Here is a tiny trained network, its code and every weight. The questions are about switching its units off for an input and a class, where a switched-off unit gives its printed mean instead of its output.

import numpy as np


def w(rows, s, z=0):
    codes = np.array(rows[::2]) - 128.0
    scale = np.full(codes.shape[1], s)
    scale[-1] = z or s
    return codes * scale


def f(y):
    return np.maximum(y, 0)


def log_softmax(a):
    a = a - a.max(-1, keepdims=True)
    return a - np.log(np.exp(a).sum(-1, keepdims=True))


def net(x, mask):
    res = np.array(x, float).reshape(1, 5) / 4 @ E
    y = f(res @ A[0][:, :-1].T + A[0][:, -1])
    res = res + np.where(mask, y, B[0][:, -1]) @ B[0][:, :-1]
    return log_softmax(res[-1] @ U[:, :-1].T + U[:, -1])


A, B = {}, {}
E = w([
[137,253,176,139,72,108,185,103,140,170],'x0',
[94,168,169,149,76,120,187,103,79,130],'x1',
[133,110,153,131,86,49,132,170,124,32],'x2',
[158,177,186,40,157,88,41,234,167,78],'x3',
[104,84,172,100,160,205,119,177,101,190],'x4',
],0.015)
A[0] = w([
[87,176,242,153,93,65,134,156,194,87,84],'n0',
[74,3,168,140,166,91,149,103,156,33,255],'n1',
[76,156,171,120,34,95,144,163,148,175,64],'n2',
[101,84,95,190,83,75,142,65,88,58,124],'n3',
[162,199,155,67,129,42,107,162,171,69,148],'n4',
[147,239,101,218,107,117,115,120,151,169,203],'n5',
[85,138,200,58,125,148,64,195,96,161,190],'n6',
[236,187,80,100,135,41,63,196,211,75,169],'n7',
],0.012,0.0051)
B[0] = w([
[127,136,166,82,100,85,224,132,53,89,197],'n0',
[119,127,49,207,76,162,61,209,176,128,201],'n1',
[45,215,154,105,87,113,173,106,26,109,164],'n2',
[39,164,42,217,78,88,124,109,131,99,184],'n3',
[167,103,173,39,111,64,155,98,115,65,229],'n4',
[62,171,163,174,107,109,188,40,162,114,183],'n5',
[114,183,173,93,145,172,107,189,149,175,203],'n6',
[44,54,201,61,178,112,141,18,149,1,253],'n7',
],0.012,0.034)
U = w([
[120,69,112,79,199,109,74,75,207,62,103],'0',
[97,202,211,85,95,146,128,189,120,193,135],'1',
[97,142,92,213,58,118,130,189,72,75,39],'2',
[128,8,113,128,179,216,50,174,112,225,183],'3',
[152,166,168,82,66,46,162,163,117,63,2],'4',
[160,173,120,179,103,163,221,12,90,205,238],'5',
],0.014,0.008)

Each question gives the input, the list of numbers given to net, and the class t.
The units are the neurons (one row each of A and B). Each row of codes is followed by its name. A weight is (code - 128) times the scale printed after its matrix; where a second scale follows, it is the last column's (A, B and U).
mask holds one flag per neuron, in row order. A switched-off neuron (its flag False) gives its mean, the last column of its row in B, instead of its output. The means were averaged over made-up inputs and are rounded, as every weight is.
A unit's drop is (log p(t) with every unit on - log p(t) with that unit switched off) / (log p(t) with every unit on - log p(t) with every unit switched off).
The circuit of an input: a set's keep is (log p(t) with only the set's units on - log p(t) with every unit switched off) / (log p(t) with every unit on - log p(t) with every unit switched off). Starting from all 8 units, units are removed one at a time, each time the one whose removal leaves the highest keep (on an exact tie, the one counted first), for as long as the keep stays at least 0.8.
circuit, biggest first: the units of the circuit, biggest drop first
k most important neurons: the k neurons with the biggest drops, biggest first
drop when u is switched off: that unit's drop, to one decimal
input [-3,3,-3,2,-2], class 0: 4 most important neurons -> [n0 n6 n1 n2]
input [7,6,4,-3,7], class 5: circuit, biggest first -> [n4]
input [5,-8,5,-4,-3], class 0: circuit, biggest first -> [n2 n0]
input [-1,2,-2,-4,1], class 5: 2 most important neurons -> [n7 n1]
input [5,5,6,1,8], class 1: circuit, biggest first -> [n7 n6]
input [-8,-4,1,-2,-8], class 2: 3 most important neurons -> [n1 n3 n4]
input [3,7,-3,-1,5], class 5: 2 most important neurons -> [n1 n5]
input [0,5,-3,-1,2], class 5: 2 most important neurons -> [n7 n6]
input [2,-7,7,-5,6], class 2: 2 most important neurons -> [n7 n6]
input [1,3,-6,8,1], class 1: 2 most important neurons -> [n6 n3]
input [3,8,2,-5,-3], class 5: 2 most important neurons -> [n1 n5]
input [-2,-1,8,3,-7], class 0: 2 most important neurons -> [n7 n2]
input [-1,4,-3,-3,-1], class 5: 2 most important neurons -> [n7 n1]
input [8,1,5,-5,-8], class 5: circuit, biggest first -> [n5]
input [3,-5,-5,-2,4], class 5: 2 most important neurons -> [n7 n1]
input [-3,0,-1,0,-5], class 0: 2 most important neurons -> [n0 n2]
input [0,6,6,-1,4], class 2: drop when n4 is switched off -> 0.1
input [-5,-7,6,1,7], class 3: drop when n1 is switched off -> 0.1
input [2,7,1,-1,0], class 5: drop when n1 is switched off -> 0.2
input [-2,-4,4,-6,0], class 2: drop when n0 is switched off -> 0.0
input [4,2,-3,7,6], class 1: circuit, biggest first -> [n6]
